Here is a tiny trained network, its code and every weight. The questions are about switching its units off for an input and a target symbol, where a switched-off unit gives its printed mean instead of its output.

import numpy as np


def w(rows, s, z=0):
    codes = np.array(rows[::2]) - 128.0
    scale = np.full(codes.shape[1], s)
    scale[-1] = z or s
    return codes * scale


def norm(h):
    return h / np.sqrt((h * h).mean(-1, keepdims=True) + 1e-5)


def f(y):
    return y / 2 * (1 + np.tanh(0.7978845608 * (y + 0.044715 * y**3)))


def softmax(a):
    e = np.exp(a - a.max(-1, keepdims=True))
    return e / e.sum(-1, keepdims=True)


def log_softmax(a):
    a = a - a.max(-1, keepdims=True)
    return a - np.log(np.exp(a).sum(-1, keepdims=True))


def net(x, mask):
    ids = ['ΘΛΣΨεμτ'.index(c) for c in x.split()]
    T = len(ids)
    res = E[ids] + P[:T]
    u = 0
    for l in range(2):
        q, k, v = (norm(res) @ M[l].T for M in (Q, K, V))
        z = softmax(np.where(np.tri(T) > 0, q @ k.T / 2**0.5, -1e9)) @ v
        res = res + np.where(mask[u], z, O[l][:, -1]) @ O[l][:, :-1]
        u += 1
        y = f(norm(res) @ A[l][:, :-1].T + A[l][:, -1])
        res = res + np.where(mask[u : u + 4], y, B[l][:, -1]) @ B[l][:, :-1]
        u += 4
    return log_softmax(norm(res)[-1] @ U[:, :-1].T + U[:, -1])


Q, K, V, O, A, B = {}, {}, {}, {}, {}, {}
E = w([
[144,74,124,111,90,34,98,112,111,114,99,59],'Θ',
[63,141,74,171,105,111,173,144,118,131,180,141],'Λ',
[159,116,102,199,213,76,58,94,94,197,173,105],'Σ',
[81,91,144,85,155,115,129,128,165,127,105,190],'Ψ',
[99,106,126,111,78,166,116,97,158,231,181,121],'ε',
[112,251,160,105,112,165,108,114,172,128,95,170],'μ',
[165,139,63,109,126,121,181,112,196,131,127,104],'τ',
],0.024)
P = w([
[181,119,56,74,178,135,104,180,156,144,144,176],'0',
[98,114,112,182,112,81,222,50,173,133,72,158],'1',
[122,109,134,99,156,138,229,4,86,91,134,153],'2',
[162,142,173,82,170,149,192,158,104,113,216,84],'3',
[123,118,87,177,128,140,73,228,208,141,90,114],'4',
[113,92,98,148,172,167,74,101,98,58,29,134],'5',
[142,141,128,110,172,158,214,50,40,54,130,163],'6',
[101,140,148,140,143,82,187,144,183,157,180,92],'7',
],0.014)
Q[0] = w([
[144,81,2,129,106,235,72,69,50,59,70,179],'0.h1',
[112,110,66,162,109,142,50,242,192,141,90,115],'0.h1',
],0.0087)
K[0] = w([
[95,156,157,37,183,140,217,2,12,94,152,104],'0.h1',
[111,105,114,217,92,117,164,42,137,138,32,172],'0.h1',
],0.008)
V[0] = w([
[101,55,155,57,31,133,35,32,131,166,162,27],'0.h1',
[193,16,90,154,254,148,168,126,84,140,9,19],'0.h1',
],0.0036)
O[0] = w([
[174,46,67,108,153,240,166,100,156,154,99,94,6],'0.h1',
[253,126,126,169,42,117,102,95,201,27,187,190,103],'0.h1',
],0.013,0.0021)
A[0] = w([
[66,52,109,184,2,152,158,118,64,146,161,37,116],'0.n1',
[124,182,137,120,134,122,156,131,126,160,156,103,6],'0.n2',
[182,151,151,126,204,35,153,190,105,88,32,111,131],'0.n3',
[101,51,114,96,175,41,137,119,157,112,173,165,201],'0.n4',
],0.0057,0.002)
B[0] = w([
[150,160,89,150,84,165,73,122,10,172,120,87,165],'0.n1',
[95,97,33,81,183,177,146,172,137,86,119,105,131],'0.n2',
[149,125,84,70,108,180,132,144,171,39,119,227,175],'0.n3',
[80,108,137,131,92,176,124,150,117,96,190,109,254],'0.n4',
],0.013,0.0058)
Q[1] = w([
[121,125,123,114,148,142,141,8,73,104,74,163],'1.h1',
[135,108,85,169,119,169,62,197,142,130,50,154],'1.h1',
],0.013)
K[1] = w([
[152,143,161,63,154,153,154,114,78,108,199,104],'1.h1',
[100,119,142,146,115,100,162,8,122,134,101,145],'1.h1',
],0.015)
V[1] = w([
[119,77,209,44,124,135,68,66,117,42,15,174],'1.h1',
[78,38,150,252,212,166,75,133,78,144,203,214],'1.h1',
],0.0044)
O[1] = w([
[47,228,32,156,188,132,171,150,121,134,159,118,1],'1.h1',
[105,131,153,255,155,167,153,147,133,182,210,147,178],'1.h1',
],0.01,0.0015)
A[1] = w([
[75,184,119,151,142,22,77,106,147,2,176,154,89],'1.n1',
[74,142,243,173,105,110,72,165,32,146,70,77,104],'1.n2',
[93,141,116,120,240,35,129,158,145,116,95,159,96],'1.n3',
[59,114,120,40,213,15,137,156,86,186,37,54,5],'1.n4',
],0.0062,0.0027)
B[1] = w([
[120,163,139,156,30,115,7,165,3,107,170,130,254],'1.n1',
[2,129,205,83,114,177,85,223,182,21,187,254,161],'1.n2',
[135,81,159,192,94,224,185,120,147,43,207,150,182],'1.n3',
[241,214,236,166,120,28,140,61,205,188,72,111,168],'1.n4',
],0.0088,0.0043)
U = w([
[170,128,100,93,72,75,95,115,121,121,112,97,43],'Θ',
[92,178,41,195,126,150,190,169,81,130,156,135,91],'Λ',
[222,109,164,245,177,113,132,102,150,150,169,141,14],'Σ',
[70,57,148,117,164,133,155,147,180,117,137,180,72],'Ψ',
[125,100,117,115,136,197,138,98,143,254,109,92,255],'ε',
[143,239,157,148,171,117,146,105,163,164,79,132,204],'μ',
[177,131,15,137,144,107,203,93,211,121,151,111,206],'τ',
],0.0086,0.00097)

Each question gives the input, a string of symbols that net reads in full, and the target symbol t.
The units are the heads (2 rows each of Q, K, V and O) and the neurons (one row each of A and B). Each row of codes is followed by its name. A weight is (code - 128) times the scale printed after its matrix; where a second scale follows, it is the last column's (O, A, B and U).
mask holds one flag per unit, layer by layer, with each layer's heads first. A switched-off unit (its flag False) gives its mean, the last column of its rows in O or B, instead of its output. The means were averaged over made-up inputs and are rounded, as every weight is.
A unit's drop is (log p(t) with every unit on - log p(t) with that unit switched off) / (log p(t) with every unit on - log p(t) with every unit switched off).
The circuit of an input: a set's keep is (log p(t) with only the set's units on - log p(t) with every unit switched off) / (log p(t) with every unit on - log p(t) with every unit switched off). Starting from all 10 units, units are removed one at a time, each time the one whose removal leaves the highest keep (on an exact tie, the one counted first), for as long as the keep stays at least 0.8.
circuit, biggest first: the units of the circuit, biggest drop first
top k neurons: the k neurons with the biggest drops, biggest first
k most important neurons of layer l: the k neurons of layer l with the biggest drops, biggest first
drop when u is switched off: that unit's drop, to one decimal
input Λ Ψ μ, target Ψ: circuit, biggest first	1.h1; 1.n2; 0.h1
input Ψ τ μ, target Λ: circuit, biggest first	1.h1
input Ψ Λ ε μ ε, target Ψ: 3 most important neurons of layer 1	1.n2; 1.n1; 1.n4
input Ψ Θ Ψ Ψ Ψ, target τ: circuit, biggest first	0.h1; 1.h1
input Λ Ψ Λ, target Ψ: 2 most important neurons of layer 1	1.n2; 1.n1
input τ τ Ψ, target Θ: 3 most important neurons of layer 1	1.n1; 1.n2; 1.n3
input Ψ Ψ Σ Ψ ε Λ, target Σ: circuit, biggest first	0.h1; 1.h1; 0.n4
input τ Θ Λ Θ Ψ ε, target Ψ: circuit, biggest first	1.n2; 0.h1
input Ψ Θ τ τ Ψ Ψ, target Θ: top 2 neurons	1.n1; 1.n2
input ε τ Σ Ψ Σ Ψ, target Σ: circuit, biggest first	0.h1; 1.h1
input ε Ψ ε μ ε Ψ Λ, target μ: 2 most important neurons of layer 1	1.n4; 1.n1
input Σ Λ τ Σ Ψ ε, target Θ: 2 most important neurons of layer 0	0.n4; 0.n1
input Ψ τ τ Ψ Λ, target Θ: drop when 0.h1 is switched off	0.1
input Λ Λ Λ ε μ μ μ, target ε: drop when 1.n1 is switched off	0.0
input ε τ ε Σ, target ε: drop when 0.h1 is switched off	1.0
input Σ τ Ψ τ, target Σ: circuit, biggest first	1.h1
input Θ Ψ Σ, target τ: circuit, biggest first	0.h1; 1.h1; 0.n1
input μ Ψ τ Θ, target μ: circuit, biggest first	0.h1; 1.n4
input Ψ ε ε Σ Ψ τ Σ ε, target Λ: 2 most important neurons of layer 0	0.n1; 0.n2
input τ ε Ψ Ψ τ μ Ψ μ, target Θ: circuit, biggest first	1.h1
input Ψ μ ε Σ, target Λ: 2 most important neurons of layer 1	1.n4; 1.n1
input Ψ ε Θ μ Λ Λ τ τ, target Ψ: 2 most important neurons of layer 0	0.n3; 0.n1
input τ Θ Ψ τ τ τ Ψ τ, target Θ: 2 most important neurons of layer 1	1.n1; 1.n3
